Here is a tiny trained network, its code and every weight. The questions are about switching its units off for an input and a class, where a switched-off unit gives its printed mean instead of its output.

import numpy as np


def w(rows, s, z=0):
    codes = np.array(rows[::2]) - 128.0
    scale = np.full(codes.shape[1], s)
    scale[-1] = z or s
    return codes * scale


def norm(h):
    return h / np.sqrt((h * h).mean(-1, keepdims=True) + 1e-5)


def f(y):
    return y / 2 * (1 + np.tanh(0.7978845608 * (y + 0.044715 * y**3)))


def log_softmax(a):
    a = a - a.max(-1, keepdims=True)
    return a - np.log(np.exp(a).sum(-1, keepdims=True))


def net(x, mask):
    res = np.array(x, float).reshape(1, 4) / 4 @ E
    u = 0
    for l in range(3):
        y = f(norm(res) @ A[l][:, :-1].T + A[l][:, -1])
        res = res + np.where(mask[u : u + 6], y, B[l][:, -1]) @ B[l][:, :-1]
        u += 6
    return log_softmax(norm(res)[-1] @ U[:, :-1].T + U[:, -1])


A, B = {}, {}
E = w([
[129,127,132,129,122,131,128,125],'x0',
[118,214,63,166,98,111,143,81],'x1',
[252,146,157,93,158,136,146,126],'x2',
[35,116,94,73,145,208,87,120],'x3',
],0.0041)
A[0] = w([
[31,130,46,67,166,183,70,90,252],'0.n1',
[149,143,208,128,185,140,124,204,62],'0.n2',
[182,220,54,126,152,204,231,50,88],'0.n3',
[78,36,214,192,180,75,76,213,10],'0.n4',
[107,132,101,175,29,3,156,173,91],'0.n5',
[119,165,41,209,45,75,115,153,104],'0.n6',
],0.0038,0.0022)
B[0] = w([
[220,203,166,254,170,148,130,169,254],'0.n1',
[143,158,106,160,163,128,127,151,138],'0.n2',
[141,187,211,92,177,127,53,116,178],'0.n3',
[91,219,133,138,59,94,75,187,173],'0.n4',
[67,38,123,57,149,158,169,104,176],'0.n5',
[137,62,114,100,147,147,168,67,174],'0.n6',
],0.0049,0.0041)
A[1] = w([
[192,134,158,90,176,199,118,174,70],'1.n1',
[56,2,124,53,4,76,97,192,6],'1.n2',
[28,155,128,183,112,175,50,114,199],'1.n3',
[253,140,162,13,101,4,140,85,126],'1.n4',
[92,156,119,157,128,162,86,155,12],'1.n5',
[154,142,184,162,142,67,126,188,87],'1.n6',
],0.0043,0.0024)
B[1] = w([
[45,23,118,179,148,133,165,57,193],'1.n1',
[160,195,53,122,52,19,3,206,170],'1.n2',
[200,169,178,98,115,101,103,229,237],'1.n3',
[98,158,124,189,105,114,90,239,253],'1.n4',
[229,54,95,130,105,118,145,162,131],'1.n5',
[139,111,152,128,144,186,153,194,177],'1.n6',
],0.0051,0.0033)
A[2] = w([
[126,80,191,118,127,189,123,168,109],'2.n1',
[102,95,144,138,139,118,175,85,114],'2.n2',
[66,121,89,188,125,49,191,86,2],'2.n3',
[179,173,44,207,96,125,175,141,64],'2.n4',
[144,133,96,219,171,196,141,101,60],'2.n5',
[126,195,113,134,72,1,80,163,14],'2.n6',
],0.0062,0.002)
B[2] = w([
[150,97,184,72,143,187,191,40,207],'2.n1',
[97,93,116,93,159,189,184,104,128],'2.n2',
[120,3,162,36,182,233,154,113,157],'2.n3',
[80,88,80,83,80,118,134,73,193],'2.n4',
[103,74,68,63,105,67,129,125,207],'2.n5',
[79,178,30,117,99,80,114,65,252],'2.n6',
],0.0056,0.0037)
U = w([
[74,247,15,216,84,45,30,174,155],'0',
[203,214,254,244,222,167,43,248,193],'1',
[58,30,132,73,222,238,179,25,6],'2',
],0.0043,0.002)

Each question gives the input, the list of numbers given to net, and the class t.
The units are the neurons (one row each of A and B). Each row of codes is followed by its name. A weight is (code - 128) times the scale printed after its matrix; where a second scale follows, it is the last column's (A, B and U).
mask holds one flag per neuron, layer by layer. A switched-off neuron (its flag False) gives its mean, the last column of its row in B, instead of its output. The means were averaged over made-up inputs and are rounded, as every weight is.
A unit's drop is (log p(t) with every unit on - log p(t) with that unit switched off) / (log p(t) with every unit on - log p(t) with every unit switched off).
The circuit of an input: a set's keep is (log p(t) with only the set's units on - log p(t) with every unit switched off) / (log p(t) with every unit on - log p(t) with every unit switched off). Starting from the 12 units with the biggest drops (on a tie, the unit counted first), units are removed one at a time, each time the one whose removal leaves the highest keep (on an exact tie, the one counted first), for as long as the keep stays at least 0.8.
circuit, biggest first: the units of the circuit, biggest drop first
most important unit: the unit with the biggest drop
k most important neurons: the k neurons with the biggest drops, biggest first
k most important neurons of layer l: the k neurons of layer l with the biggest drops, biggest first
drop when u is switched off: that unit's drop, to one decimal
input [-4,-3,0,-6], class 0: 2 most important neurons => [0.n1; 0.n3]
input [2,-2,-1,-7], class 0: circuit, biggest first => [0.n1; 2.n6]
input [3,3,8,-6], class 0: circuit, biggest first => [1.n4; 0.n1; 2.n6]
input [-5,8,2,4], class 1: most important unit => 0.n3
input [-7,-8,-3,-5], class 0: circuit, biggest first => [0.n1; 1.n2]
input [3,-4,0,-5], class 0: circuit, biggest first => [0.n1; 0.n4; 2.n6]
input [7,-8,-2,-1], class 0: 3 most important neurons => [0.n1; 1.n2; 2.n6]
input [-4,1,-1,-8], class 2: 4 most important neurons of layer 0 => [0.n5; 0.n4; 0.n6; 0.n3]
input [0,-6,-2,-6], class 0: 2 most important neurons => [0.n1; 1.n2]
input [-2,1,6,-2], class 0: circuit, biggest first => [1.n4; 0.n1]
input [8,-2,-8,8], class 1: 3 most important neurons => [0.n1; 1.n3; 1.n2]
input [2,-4,-7,1], class 1: 3 most important neurons of layer 2 => [2.n5; 2.n4; 2.n1]
input [-4,-8,8,2], class 2: 3 most important neurons => [1.n1; 2.n1; 1.n3]
input [5,5,5,3], class 1: circuit, biggest first => [0.n3]
input [8,-1,-4,5], class 1: 2 most important neurons => [1.n3; 0.n1]
input [-3,4,-8,-2], class 2: 2 most important neurons => [0.n6; 2.n3]
input [7,-1,-2,7], class 1: 2 most important neurons => [1.n3; 2.n6]
input [1,-2,-2,1], class 1: 2 most important neurons => [1.n2; 1.n6]
input [-5,2,-3,-7], class 2: 2 most important neurons => [2.n3; 0.n6]
input [-3,-1,0,7], class 1: circuit, biggest first => [0.n1]
input [-6,1,-5,-8], class 2: 3 most important neurons => [2.n3; 0.n6; 1.n3]
input [-8,-2,-3,7], class 1: drop when 1.n3 is switched off => 0.2
input [-7,-2,-3,7], class 1: drop when 0.n1 is switched off => 0.1
input [-4,-8,-3,-4], class 0: drop when 0.n1 is switched off => 0.9
input [2,3,-6,-2], class 2: drop when 0.n5 is switched off => 0.0
